Below are the code and all the weights of a small trained network. Each question names an input and a target symbol and asks about switching units off, where a switched-off unit gives its printed mean instead of its output.

import numpy as np


def w(rows, s, z=0):
    codes = np.array(rows[::2]) - 128.0
    scale = np.full(codes.shape[1], s)
    scale[-1] = z or s
    return codes * scale


def norm(h):
    return h / np.sqrt((h * h).mean(-1, keepdims=True) + 1e-5)


def f(y):
    return np.maximum(y, 0)


def softmax(a):
    e = np.exp(a - a.max(-1, keepdims=True))
    return e / e.sum(-1, keepdims=True)


def log_softmax(a):
    a = a - a.max(-1, keepdims=True)
    return a - np.log(np.exp(a).sum(-1, keepdims=True))


def net(x, mask):
    ids = ['γδεζηλμξσψω'.index(c) for c in x.split()]
    T = len(ids)
    res = E[ids] + P[:T]
    u = 0
    for l in range(2):
        q, k, v = (norm(res) @ M[l].T for M in (Q, K, V))
        z = softmax(np.where(np.tri(T) > 0, q @ k.T / 4**0.5, -1e9)) @ v
        res = res + np.where(mask[u], z, O[l][:, -1]) @ O[l][:, :-1]
        u += 1
        y = f(norm(res) @ A[l][:, :-1].T + A[l][:, -1])
        res = res + np.where(mask[u : u + 4], y, B[l][:, -1]) @ B[l][:, :-1]
        u += 4
    return log_softmax(norm(res)[-1] @ U[:, :-1].T + U[:, -1])


Q, K, V, O, A, B = {}, {}, {}, {}, {}, {}
E = w([
[129,207,108,78,27,67,111],'γ',
[78,146,140,125,83,49,64],'δ',
[242,211,117,110,137,152,211],'ε',
[169,104,183,142,93,4,117],'ζ',
[61,132,129,98,107,80,48],'η',
[84,109,147,121,97,83,36],'λ',
[75,122,131,100,93,52,54],'μ',
[124,142,73,138,150,34,63],'ξ',
[83,105,132,109,107,91,53],'σ',
[81,148,146,105,97,73,83],'ψ',
[98,37,86,89,67,94,155],'ω',
],0.0035)
P = w([
[3,71,172,93,146,80,43],'0',
[44,97,143,107,114,75,78],'1',
[72,122,139,125,117,97,109],'2',
[93,127,120,131,114,100,122],'3',
[113,124,106,134,109,104,134],'4',
[127,121,87,137,109,106,139],'5',
[144,121,76,145,102,109,148],'6',
[160,116,64,155,97,110,154],'7',
[175,120,50,158,93,109,165],'8',
[193,125,47,165,89,112,172],'9',
[203,134,43,166,81,117,178],'10',
],0.0023)
Q[0] = w([
[152,127,142,168,183,221,161],'L0H1',
[138,129,74,95,39,52,127],'L0H1',
[117,137,88,96,38,5,104],'L0H1',
[115,123,170,161,201,217,141],'L0H1',
],0.012)
K[0] = w([
[64,135,198,84,100,124,83],'L0H1',
[229,157,103,112,130,168,205],'L0H1',
[253,137,62,157,152,155,188],'L0H1',
[8,96,155,110,118,89,61],'L0H1',
],0.007)
V[0] = w([
[90,138,138,68,20,224,148],'L0H1',
[195,100,254,93,162,158,187],'L0H1',
[120,75,77,158,24,67,137],'L0H1',
[94,51,159,200,93,115,152],'L0H1',
],0.0037)
O[0] = w([
[127,138,114,52,2,177,153,113],'L0H1',
[230,106,173,155,70,117,145,50],'L0H1',
[30,118,164,157,104,110,163,255],'L0H1',
[103,35,124,133,125,105,198,107],'L0H1',
],0.0044,0.0033)
A[0] = w([
[227,174,100,152,105,125,151,247],'L0N1',
[145,18,223,254,185,147,73,193],'L0N2',
[106,11,123,48,153,175,96,47],'L0N3',
[157,162,120,157,93,124,8,49],'L0N4',
],0.003,0.0015)
B[0] = w([
[78,69,125,147,177,243,120,254],'L0N1',
[129,239,65,171,62,39,215,171],'L0N2',
[117,109,93,214,85,252,103,160],'L0N3',
[152,148,203,191,149,133,186,207],'L0N4',
],0.0037,0.0022)
Q[1] = w([
[55,121,123,59,153,70,92],'L1H1',
[159,100,205,53,123,106,91],'L1H1',
[158,139,83,152,132,144,3],'L1H1',
[27,120,82,106,32,171,73],'L1H1',
],0.0043)
K[1] = w([
[115,197,193,174,98,110,74],'L1H1',
[69,89,235,92,109,119,66],'L1H1',
[84,159,121,38,183,134,172],'L1H1',
[124,189,54,105,2,90,180],'L1H1',
],0.0047)
V[1] = w([
[181,168,54,93,131,168,232],'L1H1',
[177,44,52,126,105,216,234],'L1H1',
[110,61,107,177,206,210,97],'L1H1',
[86,1,118,107,54,21,35],'L1H1',
],0.0031)
O[1] = w([
[30,150,129,121,106,98,91,51],'L1H1',
[50,100,134,139,170,112,65,61],'L1H1',
[92,40,97,130,176,202,137,119],'L1H1',
[252,124,128,128,134,166,85,253],'L1H1',
],0.0039,0.0032)
A[1] = w([
[217,125,146,32,150,163,255,71],'L1N1',
[60,22,149,114,28,123,229,1],'L1N2',
[94,89,166,174,82,167,76,142],'L1N3',
[123,121,208,161,85,46,132,136],'L1N4',
],0.0041,0.0029)
B[1] = w([
[179,199,254,127,145,94,65,151],'L1N1',
[69,90,208,185,140,119,65,251],'L1N2',
[104,179,140,141,131,103,173,209],'L1N3',
[122,100,128,93,152,169,167,189],'L1N4',
],0.0069,0.0031)
U = w([
[187,178,215,134,155,139,76,187],'γ',
[195,123,126,194,75,135,97,77],'δ',
[156,88,35,164,112,224,140,252],'ε',
[156,88,118,81,122,75,70,13],'ζ',
[77,153,126,111,179,206,198,27],'η',
[111,112,98,60,161,180,61,79],'λ',
[76,183,89,71,40,100,139,127],'μ',
[48,73,190,158,104,108,100,163],'ξ',
[80,171,74,148,207,50,105,66],'σ',
[135,75,119,32,173,143,160,207],'ψ',
[150,89,131,134,118,51,246,44],'ω',
],0.011,0.0026)

Each question gives the input, a string of symbols that net reads in full, and the target symbol t.
The units are the heads (4 rows each of Q, K, V and O) and the neurons (one row each of A and B). Each row of codes is followed by its name. A weight is (code - 128) times the scale printed after its matrix; where a second scale follows, it is the last column's (O, A, B and U).
mask holds one flag per unit, layer by layer, with each layer's heads first. A switched-off unit (its flag False) gives its mean, the last column of its rows in O or B, instead of its output. The means were averaged over made-up inputs and are rounded, as every weight is.
A unit's drop is (log p(t) with every unit on - log p(t) with that unit switched off) / (log p(t) with every unit on - log p(t) with every unit switched off).
The circuit of an input: a set's keep is (log p(t) with only the set's units on - log p(t) with every unit switched off) / (log p(t) with every unit on - log p(t) with every unit switched off). Starting from all 10 units, units are removed one at a time, each time the one whose removal leaves the highest keep (on an exact tie, the one counted first), for as long as the keep stays at least 0.8.
circuit, biggest first: the units of the circuit, biggest drop first
most important unit: the unit with the biggest drop
k most important neurons of layer l: the k neurons of layer l with the biggest drops, biggest first
drop of u: that unit's drop, to one decimal
input ξ η ω γ ω δ ξ σ γ δ, target μ: circuit, biggest first -> [L0H1; L1N2]
input ω ω ζ δ γ ψ ω ω ε σ, target γ: circuit, biggest first -> [L0H1]
input ξ ω ω δ λ ζ δ γ μ ψ, target μ: circuit, biggest first -> [L0H1; L1N2; L1H1]
input ζ λ ω γ η, target μ: circuit, biggest first -> [L0H1; L1N2; L1H1]
input ζ ζ ω ω ξ σ, target σ: circuit, biggest first -> [L0H1; L1N2]
input ω μ ω ζ ζ ω ζ η, target ω: 2 most important neurons of layer 1 -> [L1N2; L1N4]
input ξ ω γ ε ω ω ζ δ ε, target η: 2 most important neurons of layer 0 -> [L0N1; L0N3]
input ε ω ω ω, target ε: circuit, biggest first -> [L0H1; L0N1; L1N2]
input ξ μ ξ σ ε η γ ξ, target ε: circuit, biggest first -> [L0N1; L0H1; L1N2]
input ψ ψ δ, target ψ: 2 most important neurons of layer 1 -> [L1N4; L1N2]
input ξ ω ψ λ ε ξ ω, target δ: 3 most important neurons of layer 1 -> [L1N1; L1N4; L1N2]
input ω ω ζ λ, target ω: 2 most important neurons of layer 0 -> [L0N2; L0N1]
input ω ε γ μ ζ ω σ ξ δ γ ω, target ε: 2 most important neurons of layer 0 -> [L0N1; L0N4]
input λ μ η δ ε ξ σ, target γ: most important unit -> L0N4
input σ ε ζ ω γ, target γ: 3 most important neurons of layer 0 -> [L0N4; L0N2; L0N3]
input ξ ξ σ ε η μ δ ξ, target ε: 2 most important neurons of layer 1 -> [L1N2; L1N1]
input λ ξ γ δ δ λ ε λ ξ ω ω, target δ: 2 most important neurons of layer 0 -> [L0N3; L0N2]
input γ ψ ω ω σ γ ω ε, target γ: drop of L1N1 -> 3.4
input σ σ μ, target ζ: drop of L1N3 -> 0.0
input δ ε γ ω, target γ: most important unit -> L0H1
input σ ω ξ ζ σ, target ω: drop of L0H1 -> 0.8
